array([140, 135, 154, 105, 103]) | 154, 140
array([123, 105, 145, 128]) | 145, 128
array([154, 124, 150, 117]) | 154, 150
array([146, 129, 147, 137, 124, 120, 151]) | 151, 147
array([143, 151, 133, 111, 118]) | 151, 143
array([101, 119, 141, 127, 120, 118]) | 141, 127
---
[[135 123 128 129 111 115 106]
 [139 135 122 129 122 126 127]
 [134 122 129 128 119 119 104]] -> 135

[[137 116 130 127 140]
 [131 145 116 124 130]
 [128 136 143 145 100]] -> 145

[[114 135 105 112 110 123 146]
 [122 130 145 138 140 133 122]
 [111 129 142 121 129 127 137]] -> 130

[[127 139 150 147 105 143]
 [126 146 144 143 101 149]
 [126 142 148 146 100 148]] -> 146

[[152 115 135 130]
 [116 111 125 131]
 [121 142 102 142]] -> 111

[[140 149 125 134]
 [138 156 105 135]
 [120 114 128 124]] -> 156

[[131 131 130 129 137 121 116]
 [131 121 110 107 106 116 132]
 [140 143 129 131 125 131 120]] -> 121

[[133 152 126 125 133 109 123]
 [135 152 107 118 120 112 142]
 [128 148 134 136 134 115 129]] -> 152

[[117 117 155 124 101 138 127]
 [129 120 122 115 146 103 128]
 [108 111 108 130 131 128 127]] -> 120

[[124 128 137 129 132]
 [101 132 131 126 126]
 [121 130 123 127 128]] -> 132
---
[[109 129 133 126]
 [103 134 133 121]
 [144 127 133 142]] yields 127

[[102 143 132 124 141 102]
 [ 99 129 133 139 146  99]
 [116 133 134 146 113 116]] yields 146

[[121 123 139 105 119 124]
 [132 129 119 145 134 132]
 [121 124 134 124 124 126]] yields 124

[[129 129 144 136 125 135 118]
 [118 104 129 138 140 119 146]
 [116 145 106 140 135 118 126]] yields 135

[[127 135 132 144]
 [101 103 122 125]
 [135 136 134 138]] yields 136

[[125 133 134 121 140 122]
 [130 120 125 137 121 137]
 [136 105 114 153 110 146]] yields 153

[[106 117 125 136 117]
 [133 138 114 124 133]
 [108 130 126 116 128]] yields 126
---
((143, 114, 108, 135, 112, 134), (119, 126, 109, 149, 143, 107), (142, 109, 141, 130, 108, 129)) → 130
((123, 138, 125, 119, 147, 153, 120), (132, 110, 129, 119, 147, 124, 149), (146, 143, 143, 131, 135, 130, 132)) → 135
((136, 150, 113, 110), (124, 127, 124, 133), (135, 144, 103, 109)) → 144
((140, 101, 138, 146, 133, 127), (138, 104, 130, 143, 130, 139), (140, 100, 139, 146, 133, 125)) → 146
((111, 122, 140, 135, 151, 107), (119, 109, 125, 120, 128, 131), (123, 128, 131, 129, 143, 125)) → 129
((110, 141, 134, 121, 105, 143, 122), (120, 102, 147, 142, 116, 144, 140), (142, 133, 120, 138, 106, 137, 144)) → 106
((124, 133, 110, 111), (149, 148, 117, 146), (149, 153, 105, 142)) → 153
((120, 144, 124, 128, 148, 150), (136, 127, 115, 120, 125, 112), (109, 132, 123, 115, 111, 129)) → 115
((116, 132, 142, 127, 124, 139, 129), (125, 141, 104, 142, 122, 128, 144), (121, 129, 143, 132, 121, 127, 127)) → 121
---
[[127 151 128 114]
 [125 128 128 128]] >> 151

[[110 142 140 142 131 137]
 [142 119 134 109 134 116]
 [149 124 127 113 130 120]] >> 109

[[131 147 134 149 115 139 125]
 [148 118 107 116 131 118 117]
 [142 126 108 150 143 118 119]] >> 131

[[146 118  99 128 131 114]
 [153 108 115 134 143 121]] >> 128

[[125 128 125 139 112]
 [128 141 133 143 152]
 [132 105 133 134 132]] >> 133

[[127 119 106 133 138 126 117]
 [132 116 106 113 130 119 130]] >> 138
---
[[131 126 130 127 134 127 130]
 [126 135 128 130 139 152 146]
 [125 126 128 127 131 137 127]] → 128

[[138 131 125 112 114 124 131]
 [125 134 114 120 128 109 148]
 [129 139 101 123 135 127 152]] → 101

[[150 142 121 124 127 151 142]
 [130 129 126 149 139 117 103]
 [102 106 110 109 121 137 147]] → 110

[[135 135 146 128 150 112 111]
 [112 133 138 128 120 130 128]
 [114 131 140 123 125 136 137]] → 140

[[144 107 102 145 106 141 145]
 [102 149 136 128 133 131 118]
 [114 134 145 118 117 125 128]] → 145

[[125 124 117 134 141 104 133]
 [127 130 113 121 111 129 149]
 [124 136 146 134 140 124 109]] → 146

[[149 108 130 123 113 144 109]
 [133 111 115 122 112 134 150]
 [109 120 136  99 109 148 118]] → 136
---
[124 121 123 139 149] ⇒ 149, 124

[132 131 129 129 138 152 139] ⇒ 139, 132

[[104 106 131 141 138 145 115]
 [113 105 115 122 118 116 125]
 [119 139 146 155 126 104 117]] ⇒ 115, 119

[145 114 109 156 152 126 137] ⇒ 137, 145

[[111 121 157 132]
 [128 129 108 105]] ⇒ 132, 128

[141 150 132 117] ⇒ 117, 141
---
[[114 133 141 106 126 120]
 [147 105 117 151 123 129]
 [122 131 111 120 126 145]] -> 129

[[154 105 122 150 131]
 [154 107 119 153 137]
 [136 128 115 128 118]] -> 137

[[142 135 129 125 133 116]
 [125 154 142 131 109 122]
 [127 135 148 127 126 130]] -> 122

[[135 130 145 143]
 [139 144 119 114]
 [102  98 150 153]] -> 114

[[121 139 133 134 121 145]
 [111 134 103 156 105 123]
 [124 114 112 136 129 110]] -> 123

[[124 129 150 122 119 129 123]
 [117 123 135 110 123 123 134]
 [132 122 138 149 117 122 112]] -> 134
---
{"in": [[127, 122, 125, 123, 122, 150, 127], [127, 126, 128, 105, 117, 113, 130]], "out": 122}
{"in": [115, 118, 100, 134, 109, 141], "out": 118}
{"in": [[132, 132, 117, 129], [126, 128, 102, 118], [115, 132, 135, 121]], "out": 132}
{"in": [107, 136, 137, 125], "out": 136}
{"in": [122, 156, 127, 103, 139, 117], "out": 156}
{"in": [114, 106, 134, 150, 124, 124], "out": 106}
{"in": [120, 130, 98, 101, 148], "out": 130}
{"in": [[148, 128, 135, 121, 147, 116], [122, 124, 144, 138, 114, 112], [128, 127, 119, 149, 105, 133]], "out": 128}
---
[141 136 111 145 107 120 149] out 111
[155 141 114 142 132 116 126] out 114
[104 137 127 130 117 144 119] out 127
[131  99 149 129 118 134 128] out 149
[134 142 122 144 110 105 145] out 122
[148 143 158 130 128 155 138] out 158
[157 116 115 134 114 102 117] out 115
---
[[128 128 127 128]
 [128 127 127 157]
 [128 128 128 128]] -> 127

[[129 131 121 134 154 114 147]
 [126 129 144 140 119 152 151]
 [131 128 127 123 141 132 121]] -> 129

[[128 129 128 133 128 138 133]
 [117 121 128 138 118 148 145]
 [116 118 128 123 115 156 138]] -> 121

[[115 145 130 144 139 135]
 [136 120 116 116 120 126]
 [130 143 120 138 150 146]] -> 120

[[113 108 123 117 135 149 100]
 [127 120 124 125 123 115 113]
 [129 139 149 136 133 120 144]] -> 120

[[122 129 126 134 155 110 133]
 [135 117 127 120 121 141 113]
 [154 116 132 120 100 142 127]] -> 117

[[113 133 125 120 141]
 [131 127 128 127 122]
 [149 132 129 138 135]] -> 127

[[151 130 135 107 131 124 117]
 [119 131 122 117 106 106 141]
 [137 132 149 120 121 149 117]] -> 131
---
[122 116 134 106 104] => 134, 104

[136 138 139 144 137 150] => 150, 136

[[121 123 129 129 127 120]
 [129 127 132 129 129 131]
 [126 110 122 106 110 101]] => 132, 101

[122 106 131 141] => 141, 106

[[156 149 141 135 119 144]
 [133 129 134 135 128 134]
 [124 131 129 129 131 132]] => 156, 119

[130 103 129 117] => 130, 103

[[148 138 129 134 126 136 125]
 [110 120 133 112 139 151 132]] => 151, 110

[114 119 149 121 125 133 115] => 149, 114
---
[[134 130 149 113 122]
 [125 147 138 111 140]
 [156 111 139 137 116]]	122, 156

[129 153 132 122 127]	127, 129

[[120 128 127 128 119]
 [143 103 115 135 148]]	119, 143

[108 157 117 100]	100, 108

[[147 127 142 144 132 122 137]
 [136 130 129 130 155 132 119]]	137, 136

[134 137 156 125]	125, 134

[[121 136 125 135 114 134]
 [123 131 131 131 133 129]
 [131 103 117 112 130 150]]	134, 131

[149 134 126 109 121]	121, 149

[117 143 137 131 103]	103, 117

[[133 132 125 126 132 126]
 [127 127 128 127 127 128]
 [129 135 129 157 135 114]]	126, 129
---
[107 121 144 141 126] 126
[155 117 129 149 115] 115
[130 158 132 127 139] 139
[103 117 127 119 112] 112
[101 118 131 131 129] 129
[130 139 157 156  99] 99
---
[[111, 124, 126, 147, 145, 127, 132],
 [121, 121, 144, 131, 152, 116, 124]] → 144

[[121, 136, 153, 118, 108, 133, 131],
 [132, 102, 133, 137, 104, 109, 130],
 [118, 115, 141, 143, 106, 126, 116]] → 141

[[113, 132, 141, 128, 120, 121, 121],
 [115, 153, 145, 151, 157, 156, 127]] → 145

[129, 145, 106, 133, 124, 139, 142] → 106

[[127, 138, 126, 129, 126, 128, 123],
 [128, 120, 106, 129, 132, 128, 128],
 [127, 116, 129, 128, 131, 127, 128]] → 129

[120, 122, 118, 119, 114, 131, 153] → 118

[131, 134, 150, 146, 142, 125, 149] → 150

[124, 152, 134, 126, 125, 136, 122] → 134

[[116, 136, 138, 141, 131, 129, 120],
 [125, 144, 141, 138, 134, 145, 135],
 [114, 125, 138, 150, 134, 135, 120]] → 138
